Each row is followed by its group and then its class within the group.
[-12  -7   3   8  25  13   8   1  11  24  25  -9 -14 -17  -5  -1  -7  -3
  -7 -27   0 -11  -9]	FS.(87)
[  6 -12   2   6  38  -1  -1  13  19  26  24  -7  -4   2 -23 -12   2   0
 -13 -37 -24  -7  -9]	FS.(86)
[ -1   4   0 -19   7   2   5   4   2  26  13   3   4  -8  -1  -8  -5  -2
 -13 -41  -7  -7  -8]	FS.(87)
[ -5   4  -7   6  -3   7  -8   9  13  11  14  -3  10  -4   6  -5  -2  -2
  -3 -30 -14   0 -10]	FS.(86)
[-16 -10  -4  10  48  19   4  -5  19  13  38  -1  -3   1  27   3   0   0
 -11 -10 -21 -29 -17]	SB.(80)
[-18   7   6  22  27  25 -10   4  -8   9  12   1  14   0  34 -11  -3 -15
  -9 -36 -16 -10 -21]	Pz.(81)
[ 15   2   8  -4 -25 -17   4  -4 -15  11  -2   3  -1  -7   2  10  -2   4
  -6   5   5   3   7]	FS.(87)
[  2   0  -5   1  55   5  21   5  27  16  38  -9  -7   4 -13   0  10  38
  -3 -41  -5 -19 -14]	FS.(86)
[-19 -10   7   8  52   6   6 -20  23   0  28 -19  -7   6  31  12  32   4
  -6 -21 -16 -24 -27]	SB.(91)
[-16 -11  18  18  68  21  -6  28  31   2  31 -15   4   8  20   0   3 -19
   0 -24 -23 -19 -27]	SB.(91)
[  6  -9   7  12   7   1   2  -1  13  20  24  -6   1  -3  -8  -6   2   4
  -6 -39 -11  -6  -7]	FS.(86)
[-15 -12   4  13  35  15   7   9  29   8  19 -20  -8   0  -5   5   0 -12
 -14 -34 -19 -21 -17]	Pz.(96)
[  8  -2   1  23  40  26 -21  12  18  35  25 -19  -7 -10 -17 -11  -9   2
 -11 -36 -19 -21 -16]	FS.(86)
[-33  -3  -1  18  73  31  -3   4  15   6  17 -11  -7  11  37   4   3 -15
 -11 -33 -24 -20 -28]	Pz.(81)
[ -1 -12   5  10  16 -28  -7  -9  13 -17  35  -2  12  -2   8   0   8  -1
 -14 -37  -6  -7 -10]	Pz.(96)
[ -2  -6   4  16   9   3  -7   2   8   7  20   3   0  -8  14  13   0  14
 -10  -6  -8 -11  -5]	SB.(80)
[  0 -13  18  19  62  17  -1  26   9  28  34  -9 -11   4 -16 -20  -7  -5
 -37 -54 -17 -20 -26]	FS.(87)
[ 12  -9   5  12  41   1   0  16  24  19  31  -4  -4   6 -35  -7  -9  -2
  -5 -52   2  -8 -13]	FS.(86)
[  8 -19   0  25 -10 -12   3   6   4   8   3  -2  12  -4   1 -12  -7   8
 -15  -9 -17 -16   9]	SB.(91)
[ 36 -15   3  12 -15  -8   3   3  17  29  10   3  18  -8 -55 -23 -13   0
 -11 -58  -1  -4  -4]	FS.(86)
[  1 -17  10  -6   9  17   8   6  19   3   9 -19  -1   9 -18   2   7   6
 -11 -42   6  -2  -3]	Pz.(81)
[ -9 -15   2  17  21  17   2   6  20  26  34 -13  -6 -12 -23 -22 -12  -3
 -24 -42  -4 -15 -16]	Pz.(96)
[ -7 -22   6   3  17   7  -1  -9  20  12  15 -11   4  10   7  -8  -4   7
 -17 -31   2 -14  -1]	Pz.(96)
[-13   1  15  12  22  29   1  -8   8   7   5  -8  36 -10  16  -6  27  -9
 -22 -33 -23  -6 -25]	Pz.(81)
[  8 -26   1   9  -2   6 -21  11  19  25   3 -13 -10 -18 -22   4  -9  -8
  -5 -52  -1  -8  -3]	SB.(91)
[ 15  10   0   0 -45  -6   0 -13 -18   1 -21   9  24 -14   0  -3 -19  13
 -12  18   6   2  -2]	SB.(91)
[ -1  -2  -5   9   6   5   7   7  12  19  13  -5  -4  -2 -15 -15  -7  -5
   9 -26  -8  12  -5]	FS.(86)
[-23  -3   2  17  11  22  -2   4   1   9   1   0   0  -9  38   1 -11   8
 -17  -6 -22 -25 -15]	SB.(80)
[ -8 -16   1   0   2   7  -3   2  26  25   9  -8   7   3 -27  -9   2   7
 -10 -44   3  -4  -7]	Pz.(81)
[  4 -20  -1  13  52   6   6  -1  29  49  46   3  -5  -9 -34 -13  12  -6
 -10 -43 -12 -18 -16]	FS.(86)
[  3 -15   7  12  57  13   1  15  20  15  29  -7 -12   4 -10 -11   3  -1
 -12 -32 -19 -15 -16]	FS.(87)
[ -8 -12  -7  21  70  27  -1  14  23  15  35 -14 -10   2   2  -2  -4  -4
 -23 -48 -16 -18 -15]	Pz.(81)
[ -4  -8   2  19  37  14   2   9  13  37  41 -21  -6  -3 -10 -13   6 -17
 -16 -44 -29  -8 -24]	FS.(86)
[ -3  -1  -4  24  77  12 -13  16  17  27  45  -6 -11  -4 -18 -12 -14  12
 -15 -45 -26 -17 -18]	FS.(86)
[ 21 -10  -3   9  -6   3  -1  -2   8  28  24   8   0   0 -33 -22   3  -9
 -16 -34 -10  -5  -9]	FS.(86)
[ -7  12   5  -1 -38   8  -6 -20  -2  13   3  -6   2  -5   2 -12  11  -3
 -14 -25  -4   4  -3]	Pz.(81)
[ -9   4   1  24  33  19   4   1   5  11  21  -6  -3 -10  26  -5  -8  -1
 -15  -6 -24 -19 -22]	SB.(80)
[-10 -14   9  15  38  24  -6   9  13  22  17 -15  -6  -4  11 -11 -15   2
 -16 -50 -16 -24 -16]	Pz.(81)
[ 20   5   3  18  -1  -5   9   2  14  13   7   1  -2  -4 -14 -10 -10   1
 -13 -37 -16 -13  -8]	SB.(91)
[  5 -24   4   8 -25  10  11  -6   5   2   3  -3  10 -12  11   2 -11   0
  -9 -37  -9  -2 -14]	Pz.(96)
[-12   0  11  12  20  33 -15   8   5   4  -7 -13   5   3   7 -13   7  -5
 -13 -35 -23  -9  -9]	Pz.(81)
[  6 -25   5  28  43  17   8  16  16  24  19 -11  -9 -14 -15   0 -20  28
 -17 -33 -13 -24 -24]	SB.(80)
[-15  11  13  23 -25  32 -16 -10 -15  -2 -16  -4   9 -22  31   1 -13  -7
 -33  -2 -28 -10 -11]	SB.(91)

Each row is followed by its group and then its class within the group.
[  8  16  -4  -5   7 -21  -3  26  -2   5 -19   5   7   3  -1   6   3   4
  12  -1  23   4 -10]	<28>.CN
[-21  -1 -39  -3  14   5  20  -9  12 -14   9   2 -10   4   6   2   5  10
   4 -30  11  10   4]	<34>.MQ
[  9   4 -12  -7   1   3 -13  -3   2  -3   4   7   1  11   6   4   4  -4
  -2  -1  16  -4  -7]	<34>.MQ
[ 10   4   9  11  -7  -3  -5 -13  19   4 -17  -9 -10   7  -5  -2  -4 -37
  -3  -7  16  17   5]	<31>.GZ
[ 17   3 -12   3  11   6   0   3  -7 -17  -5 -12  -4   3   7  -6   8 -16
  -9  -2 -19  -7   7]	<38>.GB
[ 11  -6 -11   2  10  10  -3 -16  -5 -11  -9  -3  -4  12   7  14  -1  13
   4   8  23  -5   9]	<34>.Qq
[ 16   1 -17   3   1  -8 -21 -29 -38  -8  -3   5   8  -1   0   0  -1  -6
  -3   9  12  15   6]	<31>.Qs
[  4   7   8  -7   0 -12  -6  19 -27  -4  -3  17   5   1   6   5   7  -9
   5  14  -4  -1   0]	<28>.JM
[ 12  11  14   3  27  -2  -5  16   1   0  -9 -22  -2   7   0  -2  -2   8
   8   2  -8  -5   0]	<38>.GP
[ 11  -2 -13  -7  14  -1  -6  -7 -28 -18  -3  12  13   6  14   0   2  -4
  -3   5   5   3   6]	<34>.Qq
[  1   0 -15   5 -14  -6  12 -16  10 -14   4   0  -8   5  -3   4  -3   9
  -2  12   6  11   0]	<31>.LD
[  3  13  -3 -10   1 -11  10  19 -53   5  -6   2  12   8   9  -6 -10 -20
  -9 -16   9  10  -4]	<28>.CN
[ 12  11 -10  12  13 -10   6  -4   1 -11 -19  -5  -1  22   4   8 -10 -18
   3  -2   0  11  -7]	<31>.GZ
[ 15  -1 -15  -2  14  -3  -1  -1  -3  -9  -3  -5  -9 -17   2  10   8   3
   0  10  11   0   4]	<34>.Qq
[  5   9  15   6  10   5   0  20  13  -3 -27 -12   5   9  -3   0   1  -1
   1  11 -25  -9   7]	<38>.PB
[-17   8  -2 -17   0 -26  -6  21 -33   8   1  -2   4 -12  16 -10  10 -10
   3  -5  18  22   6]	<28>.JM
[  3 -15  -8  -4  14   1  -1   3 -26 -15   0   1   5  -3   9  -3  -3  14
  10   0 -20 -22   7]	<38>.GP
[  5  -2 -17  -9   3   4 -18   7 -25 -10  -2   8  11   3   4  10  -1   7
   7  -2  -3  -8   7]	<34>.Qq
[  6  12  36  -1  -4 -15 -17  48 -23  15  -7  -6   6  -6  -3  -7  -8 -31
  -7  17  24  54 -34]	<28>.JM
[  8  21   3  10   5  -5  -6 -11  12   5 -13  -1   4  15   9  -3  -1 -15
   2  -7  -6  14   0]	<31>.GZ
[  7  10 -16  -4  17   0   2  -2  16  -1 -10  -6   6   7   6  -3   5 -14
   1   9  32  12  -5]	<34>.Rp
[ 22 -20  -4  -2   6   7  16 -10 -35 -28   1   2  -4   0   8  -3   1  30
   1 -11 -34 -11  12]	<38>.GB
[  2   3  13 -18   8   4  -5  19 -33 -30  -9   8  13  14  10   1   3  57
   2   2 -21 -18  11]	<38>.GB
[ 14   3  -3  -6   4 -16  -6  17 -65 -13  -1  11  15   8   5  -6  -7 -12
   2  -4 -24   5   9]	<28>.JM
[  4   6 -39  -7   4 -11  -2   6 -27  -3  15  -3   2  -8   7  -2   1  -4
   5   8   8   9   4]	<28>.JM
[  0  11  -7  -4   9   9   3  10 -13  12 -13  -5   1   8  -1  -2  14  -5
  -6   0  42   2   0]	<34>.Rp
[  5   0  -6  -5  -9  -8   1   9 -55 -15   0   2   9   2   1  24  -1 -15
 -26 -13  -2  18  -4]	<28>.FR
[ 13   8 -15   3  18   5 -11  -7  19   9   6  -6   0  -1   1   6   4  -7
   5   1  32   2  -7]	<34>.MQ
[  3  -4 -15   6  23  12   2  -1  45 -20  11 -11 -17  -9   0 -10   9   9
   4  -5 -33  -5   0]	<38>.GP
[  6  14  -2  -5  -3  -6  -6  25 -15   8  -6  -4   0   1  -4 -10  -8 -17
   3   1   3   8  -6]	<28>.JM
[ 11   4 -31   5   7  -3  17 -29  63   8   0 -15 -12   2   4  -6   2  -1
   6 -11  20  30  -3]	<31>.GZ
[  8  20  -1  11   0 -13 -22  -5 -12 -11 -18 -13  13  15  -2  -9  -6 -55
  -4  15  13  14   7]	<31>.Qs
[ -2  17 -13   0  -7   0   4  31   5   2 -12 -15  -4   6  -4   2   8  -8
   0  -4  26  12   2]	<28>.FR
[ 13 -10 -19   5  12  -2  11 -23  29  -1  -1  -5  -3  -3   0  -8   6  -6
   0  -2   6  36  -1]	<31>.Qs
[ -1   6 -25  -2  -4   8  -1  16  28   9  -9 -13  -8  -3   3  17   7  -8
  -8  -3  30   2  -9]	<34>.Qq
[  6   3  -3   1  13  -5  -5   7 -27   3  13   5   8   5   8 -12  -5  10
   7  -7 -20   2  -5]	<28>.CN
[ 10   9 -11  -4   8 -10  -2  16 -52  -1   0   8   9   6   2 -14  -6  13
   1   0  -9   9   3]	<28>.FR
[ 17  12 -13 -10   4 -14  -4  12 -79 -10  10   4   5  10   5 -21  -1   8
   2 -13  16  12   9]	<28>.JM
[  8   7  12   7  23   4  -4  17 -23 -13  -2  -1   7   5   8  -6   6  20
  -1   6 -36 -15   6]	<38>.GB
[ 18  -1 -13  -1  15  11  -5   5 -24 -11  -7  -2   5  11   6   1   4  13
   0   2 -37  -5   6]	<38>.GB
[  3   1  12   6   2   1  -1  27 -31 -17  -2  -4   0   6  -3  -2  -1   5
  -1   0 -20  -5   8]	<38>.PB
[  6   3 -36 -15   7 -13   4  21 -29   8   2   9 -17  -2   3 -10  -4 -19
   7 -10   6  14  -5]	<28>.CN
[ 11  -3   1  -5   4   0   2   8  -5  -5  -5  -3   9   6  -2   4  -2  -9
  -3  -5 -26   3  -3]	<38>.GB
[ 11   1 -25  -3  16   5  -8  -3 -56 -12   0   3   0   1   2   0   5  15
   4  -5  32  -5   1]	<34>.Rp
[  4   3  -8 -11   7 -20  -2  28 -43  -2  18  12   8  -8   3   2  -7  -1
   4  -1  10   5  -7]	<28>.CN
[ 12  12  -4   7 -17  -5  -1 -11  19  -3 -17 -13   5   9  -4   1  -1 -31
  -1   5   7  20  -6]	<31>.Qs
[ 10  12  -2  11  13  -7  -6 -20 -12  -9  -6 -13   4   9  -1   5  -5 -26
   1  17   4  11 -13]	<31>.Qs
[ -9   8 -21  -5   4   9   1   9 -15  -4  -4   1  -4 -19   3   1  -5   7
   0   5  32   2   3]	<34>.Rp
[  8   0 -45   0  10  -8  11 -18   3 -16  -3  -9   1   0   1   4   2 -16
   2  -4   9  23   1]	<31>.Qs
[ 14 -15  -2  10  -3   4  -7   0 -29  -8  -1   5  11   4  -2   7  -2   3
  -5  -7 -33  -4   0]	<31>.LD
[ 10  -8  -4   1   5   5 -12   7 -29 -17  -4   0   7   4   6 -27  -3   1
   2  -7 -34  -8   2]	<38>.GP
[  7  -4 -28  -7  18  -3  -6   6 -24   6  14   9  -3  -3   3   5   0  14
   7 -21  -2  -1  -2]	<28>.CN
[ 19 -15  -8   9   0   6   0 -38 -30  -4  -1   2  -4   9   1  -8   5 -10
  -6  -1 -20  12   7]	<31>.GZ
[  3  13   9  -4  -7 -15  -3  23 -21   0  -4   3  12  -1  -4  -4  -4  -8
 -10  15  10  10 -11]	<28>.JM
[  4   3  35  -6  -7   8 -12  21 -38 -11 -24   2  17   9  -1   2   3 -18
 -11   1 -25 -12   7]	<38>.GB
[  6  -7 -38 -10  12  19  10 -23  32   6   9  -9 -15 -10   1   9   6  38
   0  -8  33   5  -6]	<34>.MQ

Each row is followed by its group and then its class within the group.
[-12  29   4  11   1  14   1   9 -10  18 -17   4  -1  18   0  16   7  -1
 -20   1  -1   2  -4]	PG.E
[-17  29   3   6 -21  14  -1   5 -26  21 -16   6   1   6  -1  42   8   0
 -10  -1  -1  -7   0]	PG.B
[  1 -21  -3   6   0   5   2  -4 -17  16 -14   2  -6   4  -1  43   8   2
 -14  -8  -4  -6  10]	CJ.C
[  2 -23  -6   4  -1   6   2 -18 -17   1  -8  -9  -4   2   0  21  13   1
 -18  -8  -7  -8  17]	CJ.C
[-29  16  -2   4 -15  10   3   7  -6  23 -18   8   5  13  -1  56   6   1
 -13  -6  -3  -5  12]	PG.B
[-23  10  -6   6  -5  11   0  -7 -27   6 -23   1  -5  14  -2  43  21   2
 -25 -14 -14  -7   3]	CJ.V
[-16  23   0  20 -10  15   2   2  -6  10 -18   9  -1  18  -1  42   2  -2
 -17  -3  -7  -5   5]	PG.E
[-19  21   0   9 -28   8   0   7   5  16 -16  -9   4   4  -1  51  13 -13
 -10  -1   1  -2  25]	PG.B
[ -6  30   7  10  -3   9   5  13 -18  18  -9  10   8  18  -2  11   4  -1
 -12   1   6   1  -4]	PG.E
[ -5  26  -2  17 -12   7   8   4   7   0 -21   3  10  20  -9  44   6  -3
 -13   0   2   2   5]	PG.E
[  3   6  -1  12   6   5   5  -1 -12 -10 -19  -6   1   8  -5 -17   2  -3
 -22   1  -6   2  -8]	HP.R
[-14  23   0  17 -12  11  -2   0 -19  -9 -18  -1  -1  28  -4  14   7   1
 -27  -6 -12  -1   0]	HP.R
[  6  24   5  14 -18   2   1   5 -20  10 -17   9  -2  13  -3  50   2   0
  -8   0   5   1  -7]	PG.E
[  9  -8  -3   0 -17  -6   0 -11 -17  16  -1  -7  -8  17  -1  61   5  -3
  -9  -7  -2  -4  22]	CJ.V
[-9 16  0  8 15  4  2  3 -8  7 -7 19  5 19  0  5  0 -1 -5  5 -5  1 -9]	PG.E
[-13  18  -5  11 -24   8   1  -5  -8  -3  -7   1   0   7  -1  24   9   3
 -27  -2  -5  -5  16]	HP.R
[ 10 -14  -1  -1   8   4   6  -9 -22   4  -8  -4  -6  14   3  18  11   1
  -9  -8  -5  -4   2]	CJ.C
[  0  20   0   9 -19  -1   1  -3 -24 -27  -2 -12   2  29  -4   4  22  12
 -33  -5 -10  -6  19]	HP.P
[-23  20   5  11  12  11   6  12  -7  13 -25  25   9   3   1   5   7  -7
  -3   1   0   4 -26]	PG.E
[ -9   5  -9   7  -5  -3   0  -6   0  -6 -14  -4  -5  30   2  56  19   4
 -19 -12 -16  -5  10]	CJ.V
[  7  -5  -5  31   9   3   0 -16 -20   4  -7   7 -13  23  -2  62   9   2
  -4 -13 -11  -7 -12]	CJ.C
[-11  -2  -2   4   5   4  -1 -13 -23   5 -10   7  -4  -2   1  14  14  -2
  -9   6 -11  -6  -4]	CJ.C
[-10  15   6   3  -5  14  -1  -2  -6  -8  -6 -10  10  23  -2 -11   7  -1
 -27   1  -3  -3  24]	HP.P
[ -4  -8  -3  16  -4   4   3 -10 -27   6 -22  15  -7  18   1  65  11   3
 -18  -9 -14 -13  -1]	CJ.C
[ -2  -1  -8   4 -18  -3   5  -4  -3   6 -10   9  -3  18   0  66   8   9
 -13  -4  -3  -8  11]	CJ.V
[  4 -16  -7  12   8  -5  -5 -10  -8   8  -4  17  -4   8  -1  44   5   1
  -3  -8 -13  -5 -12]	CJ.C
[-10  27  -1   3  -4  21  -3 -10 -19  -7 -14 -21   3  22  -1  -4   9  -1
 -29  -3 -10  -6  11]	HP.P
[-13  15   0  13 -13   5  -2  -4 -35  -2 -13  -9  -4  23  -3  24   8   4
 -31  -7 -10  -4  15]	HP.P
[  7  20  -4  11  -5  37  -3 -21 -25  -6  -6  -5  -1  19  -1  -4  16  -3
 -24  -5  -6 -10 -10]	HP.R
[-18  31   5  15 -15  12   2  11 -23  16 -24  21   3  17  -2  57   4  -1
 -14  -3  -4  -4  -9]	PG.E
